Each row of numbers stands for one element and depends on some of the facts below. Use the named rows to name the rest.

Facts:
σ: points at; Λ: refers to; ζ: is of sort
plabris σ:plustuku Λ:drobe ζ:f
draner Λ:bredim ζ:e
dopler σ:rofe ζ:d
dagar σ:fubro ζ:d
trafesti σ:tagam ζ:a
stasu Λ:stodrim ζ:f
klazum Λ:vuvaga ζ:f
graso σ:ruva Λ:deplikel ζ:a
zestul σ:stogram ζ:b
kostugrin σ:klegruzam ζ:d
sope σ:sagrir Λ:klafa, duklak, stodrim, klazum ζ:c
tono σ:kuzuver ζ:b
gabrik σ:bigrel ζ:d
tagam σ:trirom Λ:drisil ζ:a
dupo Λ:kuzuver, tagam ζ:a
dritro σ:zuden Λ:guflebu ζ:e
brakli σ:stipum Λ:tesu ζ:c
dumik Λ:skabaku, korudrim ζ:b
megon σ:brakli Λ:zadem ζ:b
skatel σ:futrak Λ:korudrim ζ:a
vaflagrem σ:nuza Λ:korudrim ζ:c
tota σ:brafin Λ:fikun ζ:d
forem σ:rokagri ζ:f
butrogril σ:stina Λ:grebrus, tesu ζ:b
dograr Λ:moten ζ:e
moten σ:zigrer Λ:stodrim ζ:b
grebrus Λ:bruflak ζ:c
vuvaga Λ:grebrus ζ:b
grotran σ:drivim ζ:e
gokegre σ:klozul ζ:d
skasik σ:zenul Λ:zutrum, dafliful, klozul ζ:d
bruflak σ:skagrol Λ:stodrim ζ:b
duklak σ:bekla Λ:klegruzam ζ:b
bigrel σ:guflebu ζ:e
plunim σ:kapitan Λ:staklu, stenom ζ:c
druskom σ:sugre Λ:skabaku ζ:b
skabaku Λ:klivem ζ:a
zepi Λ:zutrum ζ:a
ruva σ:dumik ζ:a
plumigror σ:mima Λ:moga, stodrim ζ:d
tokle σ:tota Λ:guflebu, brosim, korudrim ζ:a
drastol σ:flaste ζ:f
skuze Λ:klivem ζ:a
kuzuver Λ:plabris, dagar ζ:f
korudrim σ:budruplo ζ:e
gikun σ:zadem Λ:druskom ζ:c
bredim σ:kevek Λ:bruflak ζ:a
zigrer σ:brebromom Λ:zadem, deplikel ζ:c
moga ζ:a
denilos σ:sope Λ:fusus ζ:c
klafa σ:trafesti Λ:drisil, paplotre ζ:a
kasam σ:flufen ζ:f
kapitan σ:fusus ζ:b
sagrir σ:drotris ζ:d
plefol σ:duklak Λ:klegruzam, drubu ζ:a
zudrik σ:plefol Λ:korudrim ζ:f
zorik σ:deplikel ζ:a
dropa Λ:skabaku, zadem ζ:d
miskibir Λ:bredim ζ:d
vigaplol σ:trokom Λ:korudrim ζ:d
zutrum σ:paskos Λ:bruflak, zorik ζ:b
mupus σ:vigaplol Λ:stasu, duklak ζ:a
skagrol σ:dropa ζ:a
flufen σ:druskom Λ:zadem ζ:a
bekla σ:fiplak ζ:a
sugre ζ:b
trirom ζ:b
tresun ζ:f
stavudol Λ:dumik ζ:a
stodrim σ:plunim Λ:klivem, skabaku ζ:e
nevos Λ:deplikel, kevek ζ:a
stipum Λ:skabaku ζ:a
mima Λ:zestul ζ:e
piflos σ:dafliful Λ:nuza ζ:a
stenom σ:tono Λ:bruflak, klivem ζ:b
tesu σ:stavudol Λ:klivem, skabaku ζ:d
vumel σ:lazemon ζ:b
skifu σ:groflon Λ:stasu ζ:a
feflim σ:foskol Λ:denilos, nuza, skabaku ζ:a
drobe σ:tokle Λ:zigrer ζ:b
briste Λ:dagar ζ:c
fubro σ:mupus Λ:zuden, mupus ζ:a
klekle ζ:f
guflebu σ:graso Λ:fusus ζ:a
dafliful σ:brosim Λ:zestul ζ:c
drotris ζ:e
dreles σ:butrogril ζ:d
tozo Λ:kostugrin, brakli, tokle ζ:f
klozul σ:vaflagrem ζ:c
drubu σ:briste ζ:d
trebri ζ:f
klikol σ:sabreski ζ:a
flaste Λ:futrak ζ:e
flenam Λ:piflos, korudrim ζ:b
fiplak Λ:drisil ζ:d
brosim σ:drobe Λ:stodrim, deplikel ζ:d
plefir Λ:drivim, moga ζ:a
klegruzam ζ:a
zenul σ:skuze ζ:a
sabreski σ:klosken ζ:f
rofe σ:klikol Λ:drivim, klozul, mima, gimol ζ:e
paplotre σ:bredim ζ:e
dastumo σ:gikun ζ:a
gimol σ:moga Λ:tesu ζ:b
fubon σ:gabrik ζ:c
paskos σ:kostugrin Λ:brakli ζ:f
brebromom σ:dastumo ζ:b
kevek ζ:a
flitugen σ:miskibir ζ:b
zuden σ:gokegre Λ:klivem, zigrer ζ:d
nuza Λ:flitugen, zestul ζ:a
vatras σ:gimol Λ:stodrim ζ:d
staklu σ:skedi Λ:dritro, moga ζ:c
notom Λ:plustuku ζ:e
foskol σ:fubon Λ:brosim ζ:c
budruplo σ:paplotre ζ:a
brafin σ:zudrik ζ:b
zadem Λ:tesu ζ:b
klivem σ:nevos ζ:c
drisil σ:drube Λ:zestul ζ:a
plustuku σ:drisil Λ:denilos, zestul ζ:a
fikun σ:skifu ζ:f
klosken σ:klivem Λ:tesu ζ:c
kitrun Λ:skabaku ζ:b
lazemon Λ:dreles, tagam ζ:f
rokagri σ:flenam ζ:b
deplikel σ:stasu Λ:skabaku ζ:d
stina ζ:b
fusus σ:dupo ζ:a
trokom σ:feflim Λ:flitugen ζ:b
futrak σ:dreles ζ:d
drube σ:vatras ζ:e
skedi σ:megon ζ:d
stogram σ:forem ζ:e
drivim ζ:c
groflon ζ:b
fenok Λ:flitugen ζ:a
trilomor σ:drastol ζ:a

Known rows:
[-10  -2  -1   6  -4  -3  -3   1   2  -1   2   0  -6   3   2  -2   1  -3
   7   6   5  -7   8  -1  -9  -3   4   2  -3] : megon
[-1  4 -4 -7 -1 -7 -1  4 -4  1 -7  4  0  5  0  5  2  5  1  2  3 -4 -3 -3
 -1  0  1 -2 -5] : brakli
[-6  1 10 12 -5  9 -5  3 -3 -1  3 10 -2 -6  4  3  1 -4 -1  4  5 -4  1  8
  3 -6  6 -2 -3] : tozo
[  3   2   3   1   5  16   4  -3  -7  -1   1   3 -27   7 -10   0   5   3
  -8  -2  -3 -14   2   2  -9 -16  -7  -6  -4] : vigaplol
[  7  11   5 -10  12  14   5   0  -6  -1   5   7 -21   4 -12   7   4   5
  -9  -4 -17   4  -1   1  -5 -11  -9  -4  -4] : mupus
[-12   2   3   3  -6 -22  -4  10   9   9  -7  -2   4  -5  -5   2  -2   1
  12   8 -14  -2  18  -2  -1   9   7   7   7] : duklak
[ 7 -2 -2 -2  0  2  5 -3 -1 -1  1 -3  7 -4 -3 -1 -5  5 -1 -5  2  3 -5  3
  0  2 -8 -6  3] : trafesti
[ -2   2  -1   0 -11   6  -2   4   2  -4  -5  10  -1   3   6  -1   2   1
   1   0   3 -13  -3   8  -5  -2  -1  -2  -3] : stavudol
[  2   4  -5 -10   5 -11   1   4  -1   2  -4   2   4   3  -3   6   0   5
   0  -1  -5   5  -4  -6   2   3   3   2  -5] : klozul
[ -7  -5  -6   5  -6  -3  -3   5   4  -3   0   2  -7   2   3  -2  -2  -2
  11   5   6 -11   7   5 -12  -5   8   2  -1] : flenam
[ 7 -1 -1 -2  0  1  5 -3 -1 -1  1 -3  6 -4 -3 -1 -4  5  0 -4  2  3 -5  3
  0  2 -8 -7  2] : budruplo
[ -5   4  -3  -4  -4  -5  -3   4  -4  -1  -8   6   0   7   3   5   3   4
   2   4   6 -10  -4  -3  -3   0   0  -4  -5] : plunim
[  2  -7  12   3   4   5 -12  10  11  -8   8  -5   5  -4  24  -8 -12  -3
  -9  -2  -5   0   0  -1   7 -13   3   6  -5] : lazemon
[  9  -3   3   2   4  11  -3   0  -1  -2  -2  13 -16   9 -12  -5   8   6
 -15  -9   3 -10  -6  -5  -9 -12  -7  -4  -7] : feflim
[ 6 -2 -1 -2  0  0  5 -3 -1 -1  1 -4  7 -4 -4  0 -5  4 -1 -4  2  3 -5  3
 -1  2 -8 -7  3] : klikol
[ 19 -14 -10   9   9  12   6  -4   2   5  -2  -1  -8   4 -13  -7   8   9
  -8 -19  10   5   1 -10  -5   0  -4  -3  -1] : gabrik
[ -6  -3   4  -2 -13 -12  -7  13  15   1 -12  -8   6  -3  14  -7  -7   2
   3   5 -11 -19  12   1   4   1  -1   2   5] : fiplak
[  5   3  -4  -7  -3  -2   1   4   6   0  -3   6   4   0   0   1  -1   1
  -1  -4 -10   4  -2   4   1   4   4   3  -1] : kevek
[-4  8  6  3 -3  2 -1 -5 -6  5 -3  2  2  3 -2  3  5 -3 -4  3 -1  3 -1 -3
  6  0  2 -2  2] : dritro

Which element is each row?
No name comes twice in this set of rows, the named rows included.
[-11  -2  -2  -5   0 -13  -3  -7   3  -6  10 -10   8   3  11  -8 -10 -13
   4   7   1   7  -2  -3  -2  -3  11  12  -6] : drobe
[ -1  14  -1  -8   5 -10   7  -8   0  12  -5   5   0   1 -15   5  11  -7
  -4  -1 -23  22   7  -8   9  14  14  13  -2] : drubu
[ -1  -6  -2   5   6  -7   5  -6  -4   2   8 -13   0  -4 -10  -1  -5   1
   6   1   6   8   6  -4  -6   1  -3  -3   3] : vumel
[  4   3  -9 -12   4 -10   1   9   2   1  -5   4   2   3  -1   6  -1   7
   2  -3  -6   4  -4  -2   1   2   6   3  -4] : drivim
[-2  8  5  2  0  1  1 -6 -5  6 -2  1  4  2 -4  4  4 -3 -4  1 -3  7 -1 -3
  6  1  3 -1  3] : korudrim
[ -9   5  -5  -6  -9  -4   5 -14  -4  -3   2  -1   6   3   6  -4  -1 -16
   0   8   2   3  -8   5   4   0  12   8  -6] : brosim
[ -2 -19   7 -25  19   1 -21   3 -11 -26  30 -16 -21 -11 -14 -13  29 -41
   8  47  16 -47 -28  32  54  56 -33  51  74] : tota
[-2  3  9  7  1  4 -3  3 -1  2  4  9  1 -8  1  4  0 -4 -3  1 -5  7  2  4
  7 -3  9  3 -2] : klazum
[  2  -7   0   6  10   6  -2   0  -2  -2   5   2 -26   8 -14  -3   2   5
  -4  -2   3  -9   6  -3 -16 -17  -2  -2  -6] : trokom
[-1  3 -2 -8  2 -8 -3  5 -1  0 -5  1  3  5  3  4  0  4 -1  1  0 -3 -3 -7
  0  0  0 -1 -6] : zigrer
[  6 -17  18 -16  37   9 -21   6 -15 -20  43  -9 -22 -22 -26  -4  30 -35
   1  39   9 -22 -26  27  61  55 -33  50  73] : fikun
[  4   5   2  -5   3  -2  -2   0   4   4  -1  -1   6   2   2   1  -2  -2
  -5  -4 -12  12   0  -4   9   0   7   6   2] : paplotre
[ -8   6  -7 -15  -2 -12   1  -7  -7  -6   1   1  10   6   7   1  -4  -8
   0   7   6   4 -16  -1   3  -1  10   5 -11] : dafliful
[-4  4 -2 -6 -2 -6 -3  5 -2  0 -7  5  0  7  4  5  3  4 -1  3  3 -8 -4 -5
 -2 -1  1 -1 -6] : sope
[ -5  -6  -5   3  -2 -15   3   0   2   2   4 -13   7  -7  -4  -2 -12   0
  12   4   3   1   6   4  -4   3   2   0   6] : brafin

The same elements again, as new rows of numbers:
Some elements and their rows:
[-27 -34   0  -7 -20   2 -26  19 -16   3   5   4  -1 -27  13  -3  -7   7
  17  -8 -11  -4  12  22  35 -18  20   3  10   5  36 -11   8 -19   1   0
   5  39 -31] : klikol
[ 20 -36 -18 -41   8  -7 -31 -17  13 -18 -13  -2   9  12 -11 -37 -20   0
  -4 -20   9  27 -14  38  -4   7 -14  10   0   5  23 -34  27   3  -6  13
  -3  -8 -22] : zepi
[-11  31 -23 -37  15 -25 -18  -9 -31   5 -11  17  25  15   2  -2   9 -17
  -6  -3  -8  21   1  36   7 -32  10  -5  12  -4  18  -8 -19 -48  10   7
 -46 -20 -36] : zigrer
[-13  27  10 -13  23 -35  14  11  23  18 -34   7  18  20 -20  11   5 -25
 -11 -22 -45 -19  -1  28 -19 -61   2 -17   5   9  15  -7 -18  18  21  -6
  28  -4 -28] : tokle
[-29 -31  -2 -12 -22   8  -4   3 -23   7  11  12   5 -36  10  -5  -7  15
  19 -17   5 -11   8  18  21 -14  30   0  -9   9  29  -5   9 -12  15   4
  -2  30 -31] : gabrik
[-18 -13 -29  -7 -33  16 -42 -37 -37 -19   6  14 -19  14  38 -39 -11 -21
  15  13  -5   3   3  26  37   7   5  31  -6 -17  47  11   5 -45  -7 -28
 -47 -13   4] : klegruzam
[-24 -19   0 -29 -10   1 -14  -2 -25   3  13   5  11 -51  14  -3 -18  15
   4  -1  24  -8  13  28  30   1  24  -7   0  10  21  10   5 -13   9   3
  -9  50 -38] : brebromom
[ 24 -16   7  -6  -2   5 -11  -3  45  -4 -20  -8   6  14  -7 -18 -23   8
 -16 -31 -23 -20  -8  40  -5  14 -24   4   3  39 -14 -16   1  54   3  -8
  26  31 -26] : plustuku
[ 24 -16  -3 -49  25  23 -57 -32  -3 -31  -4  -8   7  -4  -5 -38  -8   9
 -28   9  16   1 -22   2  17   8 -17  14  22  10  10 -32   0  14 -18   9
  14  -3  -3] : zutrum
[-23 -32 -15 -13 -22  55 -32 -17 -38   5  19  19   4 -39  22   6   5  26
   7  10  -4 -19   5  -2  49  -1   8  19  28  24  20  -9 -13 -19   6  12
 -18  33 -20] : dagar
[ 12  15 -14 -41  26  44 -47 -72 -25 -27   3  16   0  16  13 -40  11   0
 -36  26   5   1 -18 -14  24 -12 -13  14  29  -2  14 -16 -26 -26 -15   6
 -17 -47   7] : bruflak
[-14  63 -29  -7  15 -17 -10 -31 -19   0 -16  27  14  -1  19 -10 -22 -43
  -8  11  -2 -12   9  23   5 -22   7   0 -10   4  10  31 -19 -59   7  -7
 -56 -16 -24] : zadem
[-19 -29   9 -33 -21  -3  -8  11 -29  -3   4  -4  11 -24  -5 -24 -10  12
  -6  -8  14 -32  16   2  28   0  25   3   7   5  15   9   3 -26  16  -2
   5  49 -30] : tono
[  7 -16 -26 -34  -1   3 -25 -32 -23 -18 -12  20   6  19   2 -39  -3  -1
  -1  -4   6   2  -4  20   1  12 -18  24  29   1  19 -13   1 -47   4 -10
 -51  -9 -21] : bredim
[-10   7   5 -25  11 -42  -2  -4   8  -1 -25   3   7  13 -17 -18   7 -23
  -6  -4 -27 -10 -20  21   1 -53  13 -13 -14 -10  37 -12  -9  -3   4 -14
  28   1 -19] : paskos
[ -2  23   0  16  -3  82  -2 -41  11  24   8  15   1 -31  15  25 -10  21
 -22   4 -13 -42  13  -1  22  -4 -15   5  10  53 -36   5 -33  34  -7  20
  26  18 -18] : flitugen
[-18  11  -5 -31  13 -61   5  17  -1  -9 -31   7  16  18  -6 -11  -5 -41
  14 -14 -23  15  -8  46  -5 -50  21 -15 -15 -18  48  -5  13 -12  12  -3
   6  -4 -29] : nevos
[-21  14   5 -46  27 -64  12 -13   2   1 -40  11   0  32 -14 -25  -4 -37
  -7 -23 -30   9 -26  26 -23 -58  12 -20 -36 -23  43  -8  11   2  10 -19
  18 -38  -1] : dropa
[-13  36 -35 -10  24 -44  40   9  28  14 -38  16  24   0 -13  11 -11 -26
  15 -33 -35 -10  10  37 -23 -43  13 -19 -26  10  10   5  -1 -12  23  -1
   0   9 -42] : stavudol

Rows to name:
No name comes twice in this set of rows, the named rows included.
[ 47  21 -21  39   0  84 -48 -31  30 -19  -9   3   3 -15  15   8 -26  16
 -26  18   3 -38  14 -10  33  34 -45  36  19  69 -45   5 -42  15 -10  -5
   3  58 -22] : zestul
[  3 -23  13 -18  -6  -9   0   4  36   9 -14  -9   7  -1  -7  -8 -18  21
  -2 -30 -19 -10   1  37  -4 -10  -1  -4  -5  23   1 -17   7  44   4   1
  47  40 -25] : fenok
[ -4 -37   0   4 -31  28 -51  -6 -13  -6  -1  -1  -8 -35  24 -14 -22  18
  13  -8   7  -2   9  23  35  18  -2  16   2  27  23 -10   5  11  -7  -5
  -5  41 -18] : dreles
[  8 -15 -41 -47  13 -20  -9 -30  -5 -10 -14  18   8  -3   1 -35 -25  -4
  23 -22  10  32  -7  47  -8  -1   8   2 -38  -8  50 -19  41 -10  -8  10
 -24 -22 -19] : miskibir
[ 24 -46  -1 -26  -9 -16 -26 -20  38 -14 -17 -11  -3  -7  -1 -48 -39  11
   4 -33   9   6 -10  48 -12  27 -21   5 -26  14  22 -10  39  38 -13  -5
  15  28 -11] : fiplak
[  5  47 -33 -33  34  21 -43 -45 -21 -12 -13  29  16  28  10  -6  18 -10
 -12  24 -16  10 -12  11  21 -11 -20  14  36   9  14 -27 -34 -46   5   8
 -57 -46 -10] : stodrim
[  1  17 -30  21 -12  21 -26 -50  -9   1 -15  23  -4  21  34 -21 -20 -29
   4   2 -17 -15  10  16   8  15 -24  27   2  18   6  22 -16 -36  -4 -33
 -67   7  -8] : moga
[-23 -52  12 -33  -9   9  -8 -14 -41  15  18  16  15 -38  -9 -11   9  37
  -3  -8   3 -24  -9  14  35 -17  15   7  22  14  19 -15 -13  -6  12  10
 -11  37 -24] : kasam
[ -3  36 -16 -50  32 -26  -7   5   6 -18 -12   5  13 -10  -9  -8   5 -31
   6   8  -7  10 -14  10   9 -48  26 -14 -29 -14  46 -14  11 -32  -1  18
  24 -26 -30] : megon
[ -4   8  24  -3  11  26   2   3  34  17  -9  -3  15   8 -15  17  -3   6
 -15 -19 -45 -36  -5  15   4 -29 -15  -6  28  42 -16 -14 -31  61  10   6
  50  35 -19] : piflos
[-11   7  15 -58  24 -64 -31 -33 -12  10 -29   7  17  40   3 -31 -16 -37
 -22  -8  -7  26 -21  80  -6 -29  -4 -19  17 -19  51  -3  -6  -7   4 -28
 -39 -42  -6] : skuze
[-39 -39  26 -51  -7  30  -7 -23 -33   5  25   4  -4 -44   3 -14   9  35
 -19   1  11 -17   1   0  29 -20  33  -2  11  -1  21  -6  -9  10   6  16
  25  14 -15] : vumel

